Here is a tiny trained network, its code and every weight. The questions are about switching its units off for an input and a class, where a switched-off unit gives its printed mean instead of its output.

import numpy as np


def w(rows, s, z=0):
    codes = np.array(rows[::2]) - 128.0
    scale = np.full(codes.shape[1], s)
    scale[-1] = z or s
    return codes * scale


def f(y):
    return np.maximum(y, 0)


def log_softmax(a):
    a = a - a.max(-1, keepdims=True)
    return a - np.log(np.exp(a).sum(-1, keepdims=True))


def net(x, mask):
    res = np.array(x, float).reshape(1, 4) / 4 @ E
    y = f(res @ A[0][:, :-1].T + A[0][:, -1])
    res = res + np.where(mask, y, B[0][:, -1]) @ B[0][:, :-1]
    return log_softmax(res[-1] @ U[:, :-1].T + U[:, -1])


A, B = {}, {}
E = w([
[47,213,199,113,74,61,69,199,105,69],'x0',
[87,152,121,124,106,179,139,110,148,71],'x1',
[32,124,31,147,212,135,30,133,106,129],'x2',
[30,87,227,45,129,209,141,156,160,247],'x3',
],0.011)
A[0] = w([
[167,66,78,147,131,184,196,95,151,162,125],'n0',
[148,113,115,120,132,107,115,125,129,130,220],'n1',
[115,148,145,155,107,96,116,121,115,107,153],'n2',
[88,94,204,106,140,180,123,149,139,184,183],'n3',
[169,55,70,104,123,178,140,96,119,147,88],'n4',
[145,153,117,153,125,116,163,142,140,121,118],'n5',
[179,130,78,139,118,77,131,112,123,78,182],'n6',
[232,132,249,126,55,135,218,120,138,100,5],'n7',
[123,126,129,158,141,140,94,135,136,133,112],'n8',
[81,119,175,114,158,156,114,105,127,179,153],'n9',
[199,140,94,148,112,74,113,103,119,51,198],'n10',
[62,157,204,104,81,27,89,173,133,95,109],'n11',
[136,106,123,133,136,160,132,141,140,117,141],'n12',
[148,94,149,164,134,128,117,142,110,159,154],'n13',
[67,77,211,86,100,175,152,126,119,199,185],'n14',
[172,103,85,118,169,190,162,72,125,150,84],'n15',
[93,160,181,128,116,76,94,165,111,94,97],'n16',
[108,133,179,135,105,82,109,173,118,97,113],'n17',
[40,108,21,137,181,121,47,142,123,154,13],'n18',
[174,116,101,129,113,98,124,109,112,65,199],'n19',
],0.013,0.0031)
B[0] = w([
[172,163,187,146,144,194,112,101,111,147,222],'n0',
[136,130,124,134,103,140,147,130,130,122,154],'n1',
[143,132,128,132,133,138,131,143,128,165,170],'n2',
[133,172,74,162,105,98,143,167,151,108,232],'n3',
[124,161,184,116,133,185,121,94,134,147,203],'n4',
[125,133,112,133,123,110,106,148,122,124,156],'n5',
[114,165,110,130,92,124,151,195,146,113,220],'n6',
[61,3,100,72,141,63,89,60,100,116,247],'n7',
[103,123,114,126,119,133,118,105,130,101,149],'n8',
[139,146,99,138,117,100,148,165,129,98,203],'n9',
[134,171,71,153,128,99,153,190,159,111,244],'n10',
[172,156,197,141,138,212,124,81,125,151,249],'n11',
[163,122,149,144,107,116,135,137,110,147,147],'n12',
[101,144,132,128,109,159,126,120,141,85,151],'n13',
[133,172,69,147,134,92,150,209,140,109,251],'n14',
[143,145,195,144,127,177,112,105,126,159,210],'n15',
[144,125,170,131,138,179,123,88,132,171,208],'n16',
[147,147,164,141,133,180,126,109,119,131,194],'n17',
[94,14,118,72,125,54,117,78,106,117,252],'n18',
[124,160,100,139,144,98,150,188,129,137,206],'n19',
],0.017,0.02)
U = w([
[133,211,77,176,91,73,191,238,194,116,31],'0',
[173,181,238,154,140,206,123,91,132,199,146],'1',
[71,2,115,51,125,37,106,89,101,125,254],'2',
],0.0097,0.00054)

Each question gives the input, the list of numbers given to net, and the class t.
The units are the neurons (one row each of A and B). Each row of codes is followed by its name. A weight is (code - 128) times the scale printed after its matrix; where a second scale follows, it is the last column's (A, B and U).
mask holds one flag per neuron, in row order. A switched-off neuron (its flag False) gives its mean, the last column of its row in B, instead of its output. The means were averaged over made-up inputs and are rounded, as every weight is.
A unit's drop is (log p(t) with every unit on - log p(t) with that unit switched off) / (log p(t) with every unit on - log p(t) with every unit switched off).
most important unit: the unit with the biggest drop
k most important neurons: the k neurons with the biggest drops, biggest first
drop when u is switched off: that unit's drop, to one decimal
input [-6,-3,0,-5], class 1: 3 most important neurons : (n0, n14, n15)
input [2,-6,7,3], class 2: most important unit : n18
input [-6,3,5,6], class 0: 4 most important neurons : (n14, n3, n11, n9)
input [8,-3,-5,-7], class 1: 4 most important neurons : (n11, n16, n14, n17)
input [-6,2,6,-3], class 1: 4 most important neurons : (n7, n15, n0, n4)
input [-1,-5,-1,0], class 1: 4 most important neurons : (n18, n7, n14, n10)
input [4,-5,8,7], class 2: 4 most important neurons : (n18, n10, n6, n19)
input [-6,-2,-6,-3], class 1: 4 most important neurons : (n0, n18, n15, n4)
input [7,3,7,4], class 1: 3 most important neurons : (n11, n7, n16)
input [4,8,-7,-6], class 2: 2 most important neurons : (n7, n14)
input [-4,-2,-6,7], class 0: 2 most important neurons : (n14, n3)
input [0,5,6,5], class 2: 4 most important neurons : (n18, n10, n6, n19)
input [7,7,7,6], class 1: 3 most important neurons : (n11, n7, n16)
input [7,-8,-4,-5], class 1: most important unit : n11
input [-3,1,-8,-7], class 2: 3 most important neurons : (n7, n14, n3)
input [-2,-2,7,-6], class 2: 3 most important neurons : (n18, n14, n3)
input [-5,-6,-2,8], class 0: drop when n15 is switched off : 0.0
input [2,5,-8,-3], class 2: drop when n7 is switched off : 1.7
input [6,-4,4,3], class 1: drop when n11 is switched off : 0.1
input [-4,-7,-3,-1], class 1: drop when n18 is switched off : 1.7
